Below is a small trained network, with its code and all its weights. Each question gives an input and a target symbol and asks what happens when units are switched off, that is, made to give their printed mean instead of their output.

import numpy as np


def w(rows, s, z=0):
    codes = np.array(rows[::2]) - 128.0
    scale = np.full(codes.shape[1], s)
    scale[-1] = z or s
    return codes * scale


def f(y):
    return np.maximum(y, 0)


def softmax(a):
    e = np.exp(a - a.max(-1, keepdims=True))
    return e / e.sum(-1, keepdims=True)


def log_softmax(a):
    a = a - a.max(-1, keepdims=True)
    return a - np.log(np.exp(a).sum(-1, keepdims=True))


def net(x, mask):
    ids = ['βδελμξτψω'.index(c) for c in x.split()]
    T = len(ids)
    res = E[ids] + P[:T]
    u = 0
    for l in range(2):
        r = res
        for j in range(3):
            rows = slice(3 * j, 3 * j + 3)
            q, k, v = (r @ M[l][rows].T for M in (Q, K, V))
            z = softmax(np.where(np.tri(T) > 0, q @ k.T / 3**0.5, -1e9)) @ v
            o = O[l][rows]
            res = res + np.where(mask[u + j], z, o[:, -1]) @ o[:, :-1]
        u += 3
        y = f(res @ A[l][:, :-1].T + A[l][:, -1])
        res = res + np.where(mask[u : u + 4], y, B[l][:, -1]) @ B[l][:, :-1]
        u += 4
    return log_softmax(res[-1] @ U[:, :-1].T + U[:, -1])


Q, K, V, O, A, B = {}, {}, {}, {}, {}, {}
E = w([
[138,132,253,114,193,111,202,160,47,203,168],'β',
[161,185,92,48,110,63,134,72,89,141,113],'δ',
[72,107,61,73,134,39,180,128,87,170,168],'ε',
[220,62,106,17,145,101,90,104,99,153,5],'λ',
[169,135,96,72,135,89,180,64,119,152,102],'μ',
[206,106,55,143,161,119,120,142,105,175,121],'ξ',
[37,110,175,94,206,177,109,72,233,163,86],'τ',
[117,142,169,87,117,94,18,173,134,157,129],'ψ',
[124,171,101,93,130,165,199,206,70,128,27],'ω',
],0.019)
P = w([
[117,151,97,74,115,139,154,126,178,245,163],'0',
[133,137,110,52,128,163,110,141,119,174,155],'1',
[130,152,127,74,153,155,109,134,132,155,145],'2',
[132,149,129,93,157,146,126,124,139,143,128],'3',
[121,140,140,114,155,131,129,124,141,134,117],'4',
[135,138,144,134,147,118,129,123,147,118,104],'5',
[136,125,148,153,145,104,126,122,148,106,94],'6',
[135,123,154,168,137,90,128,116,147,93,82],'7',
[146,117,164,186,134,76,124,107,149,82,65],'8',
[156,113,185,198,136,85,111,75,120,79,58],'9',
[180,132,202,179,80,119,82,26,72,153,83],'10',
],0.012)
Q[0] = w([
[135,128,107,175,129,133,142,129,113,113,185],'0.h1',
[113,111,96,186,40,226,88,91,127,124,161],'0.h1',
[158,108,133,135,215,150,104,172,95,98,127],'0.h1',
[117,111,124,149,90,156,109,159,136,59,160],'0.h2',
[140,163,121,81,154,98,136,143,80,77,59],'0.h2',
[156,96,143,132,109,113,88,121,155,147,128],'0.h2',
[147,148,130,131,171,61,119,149,139,188,83],'0.h3',
[135,128,80,112,172,62,104,53,142,146,111],'0.h3',
[125,153,113,2,143,141,145,121,53,133,120],'0.h3',
],0.0096)
K[0] = w([
[116,174,55,92,163,147,104,163,122,163,117],'0.h1',
[107,162,126,12,118,173,125,121,109,222,161],'0.h1',
[92,104,143,98,176,116,106,127,88,102,80],'0.h1',
[117,150,98,53,148,194,90,141,175,185,167],'0.h2',
[111,111,96,145,127,128,103,135,130,49,109],'0.h2',
[139,173,133,157,139,131,130,166,96,145,165],'0.h2',
[102,98,145,254,153,87,108,128,137,45,106],'0.h3',
[123,105,164,127,214,75,139,231,173,94,55],'0.h3',
[131,127,165,223,139,120,100,88,52,116,97],'0.h3',
],0.0091)
V[0] = w([
[190,149,131,5,100,85,80,59,216,148,77],'0.h1',
[122,247,221,62,34,64,179,97,167,113,163],'0.h1',
[94,197,111,68,40,203,201,125,134,61,64],'0.h1',
[204,124,157,152,103,114,114,40,145,152,118],'0.h2',
[97,95,78,130,50,107,90,109,175,166,130],'0.h2',
[154,62,197,96,148,110,68,139,102,31,103],'0.h2',
[137,104,67,108,191,170,116,253,179,156,70],'0.h3',
[94,175,69,136,73,96,161,171,213,65,153],'0.h3',
[82,112,97,180,134,213,165,171,94,144,148],'0.h3',
],0.0062)
O[0] = w([
[110,57,110,162,214,173,138,161,97,140,179,161],'0.h1',
[75,105,171,137,131,117,78,124,95,39,169,152],'0.h1',
[114,102,136,126,105,154,115,76,1,158,131,116],'0.h1',
[114,113,111,135,131,139,163,167,107,73,159,118],'0.h2',
[65,146,125,104,190,136,166,134,75,166,120,64],'0.h2',
[119,84,112,160,88,108,131,183,128,140,113,117],'0.h2',
[107,183,136,130,94,116,78,162,136,182,210,141],'0.h3',
[131,136,112,78,184,199,116,93,133,172,147,12],'0.h3',
[174,105,65,115,135,101,95,146,105,114,120,120],'0.h3',
],0.0095,0.012)
A[0] = w([
[125,157,77,47,135,173,205,187,156,8,142,32],'0.n1',
[52,126,171,99,169,255,91,70,194,86,45,106],'0.n2',
[128,99,89,22,105,63,114,8,193,67,130,25],'0.n3',
[180,177,117,61,119,77,233,114,114,5,217,2],'0.n4',
],0.0057,0.00093)
B[0] = w([
[155,180,105,138,130,191,77,132,133,112,9,149],'0.n1',
[148,145,139,53,1,143,145,116,135,81,182,156],'0.n2',
[76,80,51,205,183,134,155,158,168,214,133,184],'0.n3',
[72,74,114,115,137,112,127,120,54,163,78,253],'0.n4',
],0.0092,0.0054)
Q[1] = w([
[38,117,171,159,165,49,128,69,80,212,173],'1.h1',
[121,100,79,88,179,169,72,134,110,168,106],'1.h1',
[255,40,163,26,187,76,151,161,91,167,97],'1.h1',
[192,99,48,91,203,72,100,45,166,118,160],'1.h2',
[158,123,242,137,142,44,182,85,91,182,159],'1.h2',
[111,158,111,150,143,61,132,130,46,169,102],'1.h2',
[129,196,19,122,131,162,145,170,82,78,51],'1.h3',
[142,180,161,195,94,31,165,198,43,162,77],'1.h3',
[149,59,50,102,93,60,134,128,140,143,96],'1.h3',
],0.0077)
K[1] = w([
[122,42,108,169,115,44,98,39,166,117,117],'1.h1',
[135,158,98,142,200,187,97,166,105,187,131],'1.h1',
[174,65,108,235,111,121,159,183,91,146,103],'1.h1',
[42,156,164,152,154,154,175,223,142,126,124],'1.h2',
[135,133,122,248,89,80,127,99,192,41,36],'1.h2',
[108,104,141,195,97,90,87,83,160,91,162],'1.h2',
[169,174,142,115,142,142,136,101,21,211,115],'1.h3',
[142,142,110,254,48,70,134,104,101,117,102],'1.h3',
[155,122,147,214,117,100,191,145,117,146,219],'1.h3',
],0.0093)
V[1] = w([
[45,106,58,197,148,79,149,60,70,76,156],'1.h1',
[100,195,118,181,175,155,235,216,147,88,160],'1.h1',
[144,122,181,215,117,192,198,133,93,139,133],'1.h1',
[171,74,180,138,91,220,163,88,190,168,113],'1.h2',
[116,138,140,75,111,166,255,172,122,102,64],'1.h2',
[52,173,76,185,49,118,144,132,97,116,173],'1.h2',
[71,88,131,136,109,139,182,106,182,186,196],'1.h3',
[69,158,110,153,49,172,108,138,157,99,54],'1.h3',
[77,138,64,81,203,70,208,69,113,145,134],'1.h3',
],0.0071)
O[1] = w([
[177,133,134,104,145,241,117,155,154,120,150,142],'1.h1',
[166,176,229,82,80,94,90,91,67,193,122,100],'1.h1',
[75,210,148,108,121,91,146,174,122,128,177,166],'1.h1',
[110,141,50,75,120,98,168,254,107,106,113,3],'1.h2',
[104,158,67,94,69,152,154,103,36,137,89,179],'1.h2',
[124,183,173,79,90,127,160,88,157,138,170,65],'1.h2',
[143,106,153,94,140,71,142,143,129,50,82,76],'1.h3',
[142,119,89,41,215,161,148,94,130,161,94,47],'1.h3',
[156,151,196,174,115,131,215,122,130,110,59,95],'1.h3',
],0.0082,0.0056)
A[1] = w([
[54,87,62,120,106,165,194,30,158,61,255,164],'1.n1',
[59,101,159,61,175,127,81,127,98,155,221,23],'1.n2',
[129,93,91,130,85,114,182,174,70,152,140,70],'1.n3',
[101,192,128,166,145,95,126,167,95,78,114,1],'1.n4',
],0.0067,0.00092)
B[1] = w([
[158,166,29,131,157,166,213,119,10,108,240,190],'1.n1',
[142,146,128,49,130,116,17,188,193,159,48,201],'1.n2',
[174,83,115,3,154,178,13,19,238,132,82,254],'1.n3',
[151,22,43,76,9,46,138,98,206,70,141,218],'1.n4',
],0.0062,0.0063)
U = w([
[39,3,102,158,180,155,153,152,100,184,56,47],'β',
[102,148,144,146,167,170,150,179,78,96,104,208],'δ',
[91,132,178,140,166,161,137,53,180,144,68,62],'ε',
[42,116,153,143,50,84,115,114,78,89,118,131],'λ',
[170,160,154,113,165,148,143,127,112,87,59,73],'μ',
[100,182,112,83,175,117,131,83,89,209,27,152],'ξ',
[131,151,110,50,195,116,160,127,146,82,107,151],'τ',
[69,170,155,136,228,125,69,133,147,105,97,143],'ψ',
[225,198,78,177,193,77,154,166,107,161,172,254],'ω',
],0.0052,0.0026)

Each question gives the input, a string of symbols that net reads in full, and the target symbol t.
The units are the heads (3 rows each of Q, K, V and O) and the neurons (one row each of A and B). Each row of codes is followed by its name. A weight is (code - 128) times the scale printed after its matrix; where a second scale follows, it is the last column's (O, A, B and U).
mask holds one flag per unit, layer by layer, with each layer's heads first. A switched-off unit (its flag False) gives its mean, the last column of its rows in O or B, instead of its output. The means were averaged over made-up inputs and are rounded, as every weight is.
A unit's drop is (log p(t) with every unit on - log p(t) with that unit switched off) / (log p(t) with every unit on - log p(t) with every unit switched off).
The circuit of an input: a set's keep is (log p(t) with only the set's units on - log p(t) with every unit switched off) / (log p(t) with every unit on - log p(t) with every unit switched off). Starting from the 12 units with the biggest drops (on a tie, the unit counted first), units are removed one at a time, each time the one whose removal leaves the highest keep (on an exact tie, the one counted first), for as long as the keep stays at least 0.8.
units of the circuit, in order: the units of the circuit, biggest drop first
unit that matters most: the unit with the biggest drop
heads that matter: for each layer, one digit per head in row order, 1 if its drop is at least 0.15 and else 0, layers parted by /
input λ ε β β β β ω β β ε β, target μ: heads that matter : 000 / 101
input β β β ω, target ξ: units of the circuit, in order : 0.h1; 1.h3; 0.n1
input ω β β ξ β λ β, target β: heads that matter : 001 / 110
input β μ δ τ μ β β δ, target β: unit that matters most : 0.n3
input β ε ω τ ψ ω β β ψ β, target ψ: units of the circuit, in order : 1.h3; 1.h2; 1.n2
input β β ξ ω ω δ ω β ω, target λ: heads that matter : 000 / 100
input β ξ τ ψ ξ β, target ω: units of the circuit, in order : 0.h1; 1.h2
input ω ω β ω ω μ β β λ δ ψ, target ψ: heads that matter : 110 / 001
input τ λ ω ξ ω δ ε, target ω: units of the circuit, in order : 0.h3; 1.n1
input β β ω τ ω λ λ λ β ω λ, target λ: units of the circuit, in order : 1.h3; 0.h1
input λ λ τ μ ω λ ω, target β: units of the circuit, in order : 0.h1; 1.h2
input ω μ ω β ξ β, target ω: units of the circuit, in order : 0.h1; 1.h2; 1.n3
input β β β ω ω μ β, target ξ: units of the circuit, in order : 1.h3; 0.h3; 1.h2; 0.n1
input β β ω τ λ ω ω β ω ω, target ξ: unit that matters most : 1.h3
input ξ ω β ξ δ ω δ λ ω λ, target ξ: units of the circuit, in order : 1.h2; 1.h1
input λ β μ ω β δ ε β ψ β ε, target β: heads that matter : 101 / 000
input β ω ω ω ω β λ, target β: heads that matter : 010 / 100
input β β λ ε ε β τ λ β, target τ: heads that matter : 110 / 011
input μ λ β β δ λ β β μ, target β: heads that matter : 001 / 000
input ω β β β β ω λ β ω, target β: units of the circuit, in order : 1.h2
input β ψ β τ, target τ: units of the circuit, in order : 0.n2; 1.h3
input μ δ β β ξ μ, target β: heads that matter : 000 / 000
input ω β β β β β ε, target β: units of the circuit, in order : 0.n4; 0.n3; 0.h3
input τ δ μ δ, target δ: units of the circuit, in order : 0.h1; 1.h1; 0.h2; 1.h3
input ξ ω ω λ δ λ β β β, target λ: heads that matter : 000 / 100
input β β β ε ω λ β, target μ: heads that matter : 101 / 101
input β τ δ, target β: heads that matter : 000 / 100
input β ε β ω δ ω, target ε: heads that matter : 101 / 010
